Here is a tiny trained network, its code and every weight. The questions are about switching its units off for an input and a class, where a switched-off unit gives its printed mean instead of its output.

import numpy as np


def w(rows, s, z=0):
    codes = np.array(rows[::2]) - 128.0
    scale = np.full(codes.shape[1], s)
    scale[-1] = z or s
    return codes * scale


def norm(h):
    return h / np.sqrt((h * h).mean(-1, keepdims=True) + 1e-5)


def f(y):
    return np.maximum(y, 0)


def log_softmax(a):
    a = a - a.max(-1, keepdims=True)
    return a - np.log(np.exp(a).sum(-1, keepdims=True))


def net(x, mask):
    res = np.array(x, float).reshape(1, 8) / 4 @ E
    u = 0
    for l in range(3):
        y = f(norm(res) @ A[l][:, :-1].T + A[l][:, -1])
        res = res + np.where(mask[u : u + 9], y, B[l][:, -1]) @ B[l][:, :-1]
        u += 9
    return log_softmax(norm(res)[-1] @ U[:, :-1].T + U[:, -1])


A, B = {}, {}
E = w([
[193,191,120,181,45,118,121],'x0',
[119,66,179,140,135,192,95],'x1',
[98,96,64,125,133,145,85],'x2',
[79,83,71,103,125,150,132],'x3',
[214,78,145,188,194,182,194],'x4',
[136,141,176,125,194,184,110],'x5',
[99,2,171,147,173,85,77],'x6',
[33,126,164,221,156,171,140],'x7',
],0.0084)
A[0] = w([
[130,32,190,100,197,118,140,107],'0.n0',
[93,125,29,124,181,88,197,159],'0.n1',
[75,153,163,112,138,83,32,161],'0.n2',
[143,188,108,69,171,144,134,2],'0.n3',
[124,163,130,39,186,135,129,43],'0.n4',
[38,3,108,95,122,189,91,57],'0.n5',
[129,68,163,192,124,128,110,2],'0.n6',
[235,96,114,160,149,183,92,116],'0.n7',
[219,31,120,35,146,80,116,112],'0.n8',
],0.017,0.0028)
B[0] = w([
[134,64,117,218,122,173,131,233],'0.n0',
[156,145,106,166,172,87,104,218],'0.n1',
[117,135,150,143,179,60,122,206],'0.n2',
[97,135,167,91,121,150,150,175],'0.n3',
[120,106,116,85,126,100,200,177],'0.n4',
[191,170,139,96,164,183,3,251],'0.n5',
[105,164,146,108,141,175,148,181],'0.n6',
[151,166,101,75,201,107,170,197],'0.n7',
[84,89,146,200,91,61,83,223],'0.n8',
],0.024,0.012)
A[1] = w([
[153,217,100,110,50,64,108,154],'1.n0',
[90,128,158,108,41,76,123,81],'1.n1',
[116,168,135,115,48,183,143,172],'1.n2',
[145,71,129,158,176,181,138,6],'1.n3',
[208,108,98,120,89,126,155,29],'1.n4',
[138,148,115,87,7,152,139,146],'1.n5',
[155,106,116,156,99,174,172,5],'1.n6',
[144,65,89,118,104,124,149,101],'1.n7',
[49,131,82,69,69,94,92,92],'1.n8',
],0.019,0.0031)
B[1] = w([
[139,157,92,122,111,126,55,254],'1.n0',
[142,179,64,123,132,137,149,183],'1.n1',
[129,120,81,132,45,159,180,153],'1.n2',
[101,192,108,69,119,77,92,220],'1.n3',
[70,107,132,178,199,110,114,142],'1.n4',
[112,107,166,143,2,135,140,156],'1.n5',
[118,146,96,94,136,97,153,142],'1.n6',
[98,152,180,139,124,97,105,137],'1.n7',
[216,118,115,132,171,152,91,177],'1.n8',
],0.023,0.0089)
A[2] = w([
[94,122,159,50,74,163,101,38],'2.n0',
[162,88,116,23,131,70,18,174],'2.n1',
[141,153,67,171,104,101,182,196],'2.n2',
[163,51,164,121,168,250,63,80],'2.n3',
[134,29,187,211,47,110,142,5],'2.n4',
[163,102,160,59,184,199,209,117],'2.n5',
[117,105,148,157,105,174,132,73],'2.n6',
[147,188,93,142,110,64,129,52],'2.n7',
[92,162,166,25,169,171,186,197],'2.n8',
],0.015,0.002)
B[2] = w([
[120,169,74,165,76,152,148,139],'2.n0',
[193,169,113,136,185,180,128,247],'2.n1',
[93,167,122,81,153,141,60,172],'2.n2',
[214,201,72,104,101,49,119,194],'2.n3',
[73,100,250,109,118,171,156,145],'2.n4',
[92,137,133,14,110,51,180,153],'2.n5',
[123,98,94,85,140,96,136,130],'2.n6',
[187,86,180,124,163,202,91,203],'2.n7',
[122,61,99,175,141,208,204,169],'2.n8',
],0.02,0.015)
U = w([
[118,133,111,61,159,158,232,77],'0',
[62,39,211,199,116,77,118,69],'1',
[129,153,102,108,6,156,117,3],'2',
[201,176,107,128,188,131,46,220],'3',
],0.015,0.0035)

Each question gives the input, the list of numbers given to net, and the class t.
The units are the neurons (one row each of A and B). Each row of codes is followed by its name. A weight is (code - 128) times the scale printed after its matrix; where a second scale follows, it is the last column's (A, B and U).
mask holds one flag per neuron, layer by layer. A switched-off neuron (its flag False) gives its mean, the last column of its row in B, instead of its output. The means were averaged over made-up inputs and are rounded, as every weight is.
A unit's drop is (log p(t) with every unit on - log p(t) with that unit switched off) / (log p(t) with every unit on - log p(t) with every unit switched off).
The circuit of an input: a set's keep is (log p(t) with only the set's units on - log p(t) with every unit switched off) / (log p(t) with every unit on - log p(t) with every unit switched off). Starting from the 12 units with the biggest drops (on a tie, the unit counted first), units are removed one at a time, each time the one whose removal leaves the highest keep (on an exact tie, the one counted first), for as long as the keep stays at least 0.8.
units of the circuit, in order: the units of the circuit, biggest drop first
unit that matters most: the unit with the biggest drop
k most important neurons of layer l: the k neurons of layer l with the biggest drops, biggest first
drop of u: that unit's drop, to one decimal
input [3,-5,-1,6,7,-4,8,-8], class 1: units of the circuit, in order	(0.n8)
input [3,-3,-6,1,-8,4,5,8], class 1: units of the circuit, in order	(0.n5 1.n0 2.n3 2.n1)
input [-5,3,4,-7,8,-8,-8,5], class 0: 2 most important neurons of layer 0	(0.n8 0.n7)
input [-8,-4,4,-3,4,3,-5,-6], class 1: 3 most important neurons of layer 0	(0.n8 0.n5 0.n1)
input [1,-2,-5,-7,-7,-3,8,2], class 1: 2 most important neurons of layer 2	(2.n1 2.n3)
input [-4,-2,-2,0,-2,6,-5,-6], class 0: 2 most important neurons of layer 0	(0.n3 0.n4)
input [-2,1,1,0,-3,-3,-8,-3], class 2: 3 most important neurons of layer 0	(0.n2 0.n3 0.n8)
input [-8,-3,-2,-7,-2,5,0,6], class 1: 2 most important neurons of layer 1	(1.n0 1.n8)
input [8,-4,3,8,-3,3,-8,6], class 2: 3 most important neurons of layer 0	(0.n2 0.n7 0.n8)
input [-2,-5,-3,0,6,1,-8,0], class 0: 3 most important neurons of layer 0	(0.n8 0.n3 0.n5)
input [4,-7,-7,5,-3,0,-4,-3], class 2: 4 most important neurons of layer 0	(0.n2 0.n7 0.n3 0.n8)
input [7,3,6,-4,6,3,-4,-1], class 0: 2 most important neurons of layer 0	(0.n7 0.n5)
input [-3,-7,6,5,1,8,-5,2], class 0: 3 most important neurons of layer 0	(0.n3 0.n8 0.n4)
input [2,3,-1,1,3,-4,0,4], class 0: unit that matters most	0.n6
input [3,3,2,-6,-2,5,6,-8], class 1: drop of 0.n8	0.6
input [-7,-6,-3,1,2,2,-2,-5], class 1: drop of 0.n8	0.1
input [7,4,-5,3,-3,4,-3,7], class 2: drop of 0.n1	0.8
